[[  9.0   0.0  -5.9  -0.9  -5.8  26.2 -14.3   3.3  28.6  35.2]
 [ 12.8  16.2  52.1   2.1  -6.7 -17.0  21.6   4.6 -20.4  26.9]
 [ 13.0  38.1  -5.6  -4.4  22.4  -4.2  10.2  28.9 -24.1 -13.4]
 [ -3.4 -34.4  -2.5 -12.2  10.7   1.1 -43.8   7.2  11.8  -3.6]
 [ 12.4  26.7  -5.5  -3.1  13.3   4.3   2.1  21.2  -8.7   0.1]
 [  2.8  -2.7  -0.9   9.4   8.2  -3.5   4.9   7.7  25.9  12.4]
 [ -7.4 -36.1  -0.6 -13.7  18.9  -3.9 -44.1   5.9  13.5  -8.9]]
->
[[  9.0   0.0  -5.9  -0.9  -5.8  26.2 -14.3   3.3  28.6  35.2]
 [ 13.0  38.1  -5.6  -4.4  22.4  -4.2  10.2  28.9 -24.1 -13.4]
 [ 12.4  26.7  -5.5  -3.1  13.3   4.3   2.1  21.2  -8.7   0.1]
 [ -3.4 -34.4  -2.5 -12.2  10.7   1.1 -43.8   7.2  11.8  -3.6]
 [  2.8  -2.7  -0.9   9.4   8.2  -3.5   4.9   7.7  25.9  12.4]
 [ -7.4 -36.1  -0.6 -13.7  18.9  -3.9 -44.1   5.9  13.5  -8.9]
 [ 12.8  16.2  52.1   2.1  -6.7 -17.0  21.6   4.6 -20.4  26.9]]

[[ 20.0  15.7  32.8 -13.7   3.9  -5.3  -7.9]
 [  0.9 -49.0   9.8  10.5  27.1  -0.8   2.8]
 [  8.3 -24.4  23.4  10.8  59.7  -1.8 -18.7]
 [-49.8 -17.4  22.4  13.0   9.5  11.2  56.7]]
->
[[  0.9 -49.0   9.8  10.5  27.1  -0.8   2.8]
 [-49.8 -17.4  22.4  13.0   9.5  11.2  56.7]
 [  8.3 -24.4  23.4  10.8  59.7  -1.8 -18.7]
 [ 20.0  15.7  32.8 -13.7   3.9  -5.3  -7.9]]

[[ -2.0  36.3  50.0  57.3]
 [  4.5  22.5  25.0  66.2]
 [-19.4  32.7  68.2  10.5]
 [ -1.8  -5.1 -31.4 -14.0]
 [-13.9   7.6  46.1  25.5]
 [-28.0 -21.6  13.1 -58.3]
 [-52.7  42.4  -5.5 -54.1]
 [-11.6  -3.6  -5.2 -39.3]
 [-33.5   9.3 -25.4 -54.7]
 [ 16.8   3.9  22.2  -2.2]
 [  3.9  -0.9  27.6 -43.8]]
->
[[ -1.8  -5.1 -31.4 -14.0]
 [-33.5   9.3 -25.4 -54.7]
 [-52.7  42.4  -5.5 -54.1]
 [-11.6  -3.6  -5.2 -39.3]
 [-28.0 -21.6  13.1 -58.3]
 [ 16.8   3.9  22.2  -2.2]
 [  4.5  22.5  25.0  66.2]
 [  3.9  -0.9  27.6 -43.8]
 [-13.9   7.6  46.1  25.5]
 [ -2.0  36.3  50.0  57.3]
 [-19.4  32.7  68.2  10.5]]

[[ 26.0  35.5 -23.8  53.3]
 [ 54.5  63.2 -19.6   6.5]
 [ 28.8  27.2  34.1 -55.3]
 [ 45.8  28.7   3.9  12.2]
 [ 27.6  39.9 -26.0  -2.9]
 [-51.0 -40.1  37.3  -6.1]
 [ 62.1  47.8 -35.9  50.0]
 [ 42.1  24.6 -52.6  37.8]]
->
[[ 42.1  24.6 -52.6  37.8]
 [ 62.1  47.8 -35.9  50.0]
 [ 27.6  39.9 -26.0  -2.9]
 [ 26.0  35.5 -23.8  53.3]
 [ 54.5  63.2 -19.6   6.5]
 [ 45.8  28.7   3.9  12.2]
 [ 28.8  27.2  34.1 -55.3]
 [-51.0 -40.1  37.3  -6.1]]

[[ 63.3 -14.0  -8.6  33.4 -12.8  -5.7 -11.0  51.7 -11.0 -29.7 -12.2   2.3
  -25.6  38.0]
 [-23.3  34.7 -20.7 -32.0   8.0   1.8   5.6  -6.2   7.1 -27.9   2.5 -12.5
  -28.3 -38.5]]
->
[[-23.3  34.7 -20.7 -32.0   8.0   1.8   5.6  -6.2   7.1 -27.9   2.5 -12.5
  -28.3 -38.5]
 [ 63.3 -14.0  -8.6  33.4 -12.8  -5.7 -11.0  51.7 -11.0 -29.7 -12.2   2.3
  -25.6  38.0]]

[[-10.8   0.6  66.4 -15.1  65.5 -46.6   0.7  30.8]
 [-57.8  25.4  49.4  -7.6   5.0 -32.9  57.8 -15.6]
 [ 10.2  34.2  25.8  28.4  26.2 -34.3  44.3  54.3]
 [  5.6  -9.5  42.7  -6.4  46.4 -51.2  15.2   7.4]]
->
[[ 10.2  34.2  25.8  28.4  26.2 -34.3  44.3  54.3]
 [  5.6  -9.5  42.7  -6.4  46.4 -51.2  15.2   7.4]
 [-57.8  25.4  49.4  -7.6   5.0 -32.9  57.8 -15.6]
 [-10.8   0.6  66.4 -15.1  65.5 -46.6   0.7  30.8]]

[[  7.7  24.0   4.4  24.0  10.9  18.1]
 [ 29.5 -59.6 -31.6 -15.8  19.4   5.5]
 [ -2.8 -19.8   2.6 -19.9  -6.6 -12.4]
 [-21.7  36.6  28.4  -5.8 -15.4 -11.8]
 [  3.7 -10.8 -12.0  -1.9   2.8   1.1]
 [ 31.8  20.0 -27.2  27.0  37.7  36.4]]
->
[[ 29.5 -59.6 -31.6 -15.8  19.4   5.5]
 [ 31.8  20.0 -27.2  27.0  37.7  36.4]
 [  3.7 -10.8 -12.0  -1.9   2.8   1.1]
 [ -2.8 -19.8   2.6 -19.9  -6.6 -12.4]
 [  7.7  24.0   4.4  24.0  10.9  18.1]
 [-21.7  36.6  28.4  -5.8 -15.4 -11.8]]
